Below is a small trained network, with its code and all its weights. Each question gives an input and a target symbol and asks what happens when units are switched off, that is, made to give their printed mean instead of their output.

import numpy as np


def w(rows, s, z=0):
    codes = np.array(rows[::2]) - 128.0
    scale = np.full(codes.shape[1], s)
    scale[-1] = z or s
    return codes * scale


def norm(h):
    return h / np.sqrt((h * h).mean(-1, keepdims=True) + 1e-5)


def f(y):
    return y / 2 * (1 + np.tanh(0.7978845608 * (y + 0.044715 * y**3)))


def softmax(a):
    e = np.exp(a - a.max(-1, keepdims=True))
    return e / e.sum(-1, keepdims=True)


def log_softmax(a):
    a = a - a.max(-1, keepdims=True)
    return a - np.log(np.exp(a).sum(-1, keepdims=True))


def net(x, mask):
    ids = ['ΞΣΩαβγεζθμπφψ'.index(c) for c in x.split()]
    T = len(ids)
    res = E[ids] + P[:T]
    u = 0
    for l in range(2):
        q, k, v = (norm(res) @ M[l].T for M in (Q, K, V))
        z = softmax(np.where(np.tri(T) > 0, q @ k.T / 2**0.5, -1e9)) @ v
        res = res + np.where(mask[u], z, O[l][:, -1]) @ O[l][:, :-1]
        u += 1
        y = f(norm(res) @ A[l][:, :-1].T + A[l][:, -1])
        res = res + np.where(mask[u : u + 4], y, B[l][:, -1]) @ B[l][:, :-1]
        u += 4
    return log_softmax(norm(res)[-1] @ U[:, :-1].T + U[:, -1])


Q, K, V, O, A, B = {}, {}, {}, {}, {}, {}
E = w([
[120,61,94,130,109,131,227,102,77],'Ξ',
[191,145,95,61,130,78,131,144,104],'Σ',
[216,123,124,73,116,107,135,197,62],'Ω',
[92,126,26,74,153,57,81,14,176],'α',
[152,194,100,161,92,77,15,102,154],'β',
[187,97,133,90,79,143,126,177,45],'γ',
[213,105,149,110,152,227,113,194,73],'ε',
[130,80,97,106,51,149,85,115,82],'ζ',
[213,167,152,200,161,137,124,236,130],'θ',
[206,166,120,177,100,198,118,138,128],'μ',
[168,153,103,145,87,126,92,128,102],'π',
[152,151,100,119,2,43,74,153,68],'φ',
[151,158,117,187,4,59,149,137,45],'ψ',
],0.0081)
P = w([
[126,142,164,90,149,134,138,112,135],'0',
[251,73,145,140,123,81,141,135,129],'1',
[140,104,82,69,36,147,82,161,97],'2',
[100,141,152,95,140,113,132,118,72],'3',
[232,67,120,173,146,70,125,126,120],'4',
[136,137,96,129,101,137,121,210,160],'5',
[69,140,137,124,155,130,125,121,69],'6',
[193,78,123,208,159,94,127,130,126],'7',
[133,166,104,140,101,156,125,220,158],'8',
[80,138,150,104,132,116,116,130,62],'9',
],0.018)
Q[0] = w([
[64,145,198,61,144,130,78,76,1],'0.h0',
[102,110,254,156,162,85,157,48,142],'0.h0',
],0.0092)
K[0] = w([
[176,162,228,35,56,151,158,100,167],'0.h0',
[255,78,110,137,81,79,152,136,222],'0.h0',
],0.0081)
V[0] = w([
[119,109,131,168,100,138,254,107,94],'0.h0',
[98,113,154,115,188,147,150,56,121],'0.h0',
],0.009)
O[0] = w([
[163,129,30,95,172,114,181,104,37,228],'0.h0',
[109,7,123,131,156,65,88,140,158,6],'0.h0',
],0.014,0.0023)
A[0] = w([
[216,28,53,152,157,144,142,120,101,139],'0.n0',
[120,254,137,135,76,192,112,165,134,134],'0.n1',
[65,138,217,142,153,131,102,159,180,5],'0.n2',
[206,136,103,247,119,190,66,98,85,248],'0.n3',
],0.0068,0.0025)
B[0] = w([
[111,151,54,149,35,87,97,96,123,222],'0.n0',
[80,93,89,84,124,184,115,87,113,204],'0.n1',
[128,125,60,190,104,137,198,73,79,147],'0.n2',
[158,151,175,68,134,8,122,102,129,253],'0.n3',
],0.011,0.0065)
Q[1] = w([
[247,254,10,152,115,164,157,163,218],'1.h0',
[36,199,162,84,179,231,195,138,159],'1.h0',
],0.0061)
K[1] = w([
[104,248,84,123,111,98,86,197,85],'1.h0',
[114,110,120,106,117,214,110,133,119],'1.h0',
],0.011)
V[1] = w([
[216,93,150,164,183,86,201,104,161],'1.h0',
[148,168,120,250,166,175,112,101,144],'1.h0',
],0.011)
O[1] = w([
[144,156,98,162,247,164,141,150,174,178],'1.h0',
[203,189,103,99,118,71,178,103,189,2],'1.h0',
],0.015,0.0063)
A[1] = w([
[23,129,108,58,130,132,123,97,63,148],'1.n0',
[172,177,70,138,195,138,191,78,197,122],'1.n1',
[72,168,100,120,110,244,132,178,85,3],'1.n2',
[39,115,209,128,60,215,152,167,227,208],'1.n3',
],0.011,0.005)
B[1] = w([
[148,110,152,68,173,150,197,125,196,247],'1.n0',
[55,97,114,79,57,128,102,149,139,174],'1.n1',
[186,146,177,102,106,105,39,65,216,181],'1.n2',
[194,210,136,171,155,87,254,126,70,176],'1.n3',
],0.011)
U = w([
[102,38,29,171,124,128,158,88,76,105],'Ξ',
[125,119,103,185,140,193,109,171,98,223],'Σ',
[145,198,143,174,168,218,116,146,114,205],'Ω',
[165,113,247,150,161,85,106,43,224,118],'α',
[171,221,97,181,101,81,185,81,82,112],'β',
[89,71,179,138,131,148,73,180,51,146],'γ',
[46,130,54,125,96,187,64,190,92,141],'ε',
[139,64,132,172,145,121,206,189,107,154],'ζ',
[153,150,44,52,56,143,95,79,145,2],'θ',
[171,216,118,118,169,86,156,191,193,100],'μ',
[109,4,169,142,78,69,62,67,219,130],'π',
[91,109,181,125,41,134,125,105,80,137],'φ',
[167,164,158,65,187,134,175,111,108,107],'ψ',
],0.014,0.0079)

Each question gives the input, a string of symbols that net reads in full, and the target symbol t.
The units are the heads (2 rows each of Q, K, V and O) and the neurons (one row each of A and B). Each row of codes is followed by its name. A weight is (code - 128) times the scale printed after its matrix; where a second scale follows, it is the last column's (O, A, B and U).
mask holds one flag per unit, layer by layer, with each layer's heads first. A switched-off unit (its flag False) gives its mean, the last column of its rows in O or B, instead of its output. The means were averaged over made-up inputs and are rounded, as every weight is.
A unit's drop is (log p(t) with every unit on - log p(t) with that unit switched off) / (log p(t) with every unit on - log p(t) with every unit switched off).
The circuit of an input: a set's keep is (log p(t) with only the set's units on - log p(t) with every unit switched off) / (log p(t) with every unit on - log p(t) with every unit switched off). Starting from all 10 units, units are removed one at a time, each time the one whose removal leaves the highest keep (on an exact tie, the one counted first), for as long as the keep stays at least 0.8.
circuit, biggest first: the units of the circuit, biggest drop first
k most important neurons: the k neurons with the biggest drops, biggest first
k most important neurons of layer l: the k neurons of layer l with the biggest drops, biggest first
input φ ψ ψ ζ ζ ψ π γ μ θ, target φ: circuit, biggest first => [1.h0, 0.h0]
input φ γ ψ, target φ: circuit, biggest first => [1.h0, 0.h0]
input θ γ φ, target ψ: 3 most important neurons of layer 1 => [1.n3, 1.n0, 1.n1]
input β φ ψ γ θ ψ α ψ ψ ε, target β: 2 most important neurons => [1.n3, 0.n2]
input β ε ψ γ Ξ ψ ψ γ γ, target θ: circuit, biggest first => [0.h0, 1.n2]
input β φ ζ ψ ψ ψ Ω, target β: most important neuron of layer 0 => [0.n2]
input φ ψ ψ, target φ: circuit, biggest first => [0.h0, 1.h0]
input μ γ μ ψ, target μ: circuit, biggest first => [0.h0, 1.h0, 0.n2, 0.n1]
input α ε φ, target ζ: circuit, biggest first => [0.h0, 1.n3, 0.n3, 1.n2]
input θ α Ω ψ γ β φ β μ μ, target θ: 3 most important neurons => [0.n3, 0.n2, 0.n0]
input γ φ φ, target π: 3 most important neurons => [1.n2, 0.n3, 1.n0]
input γ α γ, target π: circuit, biggest first => [1.n2, 1.h0]
input μ β ε Σ ψ φ γ μ γ π, target μ: circuit, biggest first => [0.h0, 0.n1, 1.h0, 0.n2]
input Ξ ψ φ β β φ φ, target Ξ: circuit, biggest first => [0.h0]
input φ ψ γ γ, target φ: circuit, biggest first => [1.h0, 0.h0]
input Ω ψ γ θ, target Ω: 3 most important neurons => [0.n0, 0.n2, 0.n1]
input Ω φ ψ ε μ ψ, target Σ: circuit, biggest first => [0.h0, 0.n3, 1.h0]
input μ ψ Σ, target ε: 2 most important neurons of layer 1 => [1.n0, 1.n3]
input μ β γ ψ ε ε, target θ: circuit, biggest first => [0.h0, 0.n0, 1.n2]
input μ ε ζ μ φ μ φ μ φ, target φ: circuit, biggest first => [1.h0]
input Σ α ψ, target Ω: 4 most important neurons => [0.n2, 0.n0, 0.n1, 1.n0]
input π ψ β Ξ π ψ γ, target π: 4 most important neurons => [0.n1, 0.n2, 0.n3, 0.n0]
input ψ π ψ Ω μ γ μ α ψ, target ε: 2 most important neurons => [1.n3, 0.n1]
input π ψ ψ, target μ: 2 most important neurons => [0.n2, 0.n0]
input γ ψ θ ψ π ψ ψ Ω ψ ψ, target γ: 2 most important neurons => [0.n0, 0.n1]
input Ω ψ φ ε γ, target β: 3 most important neurons => [0.n0, 1.n0, 0.n1]
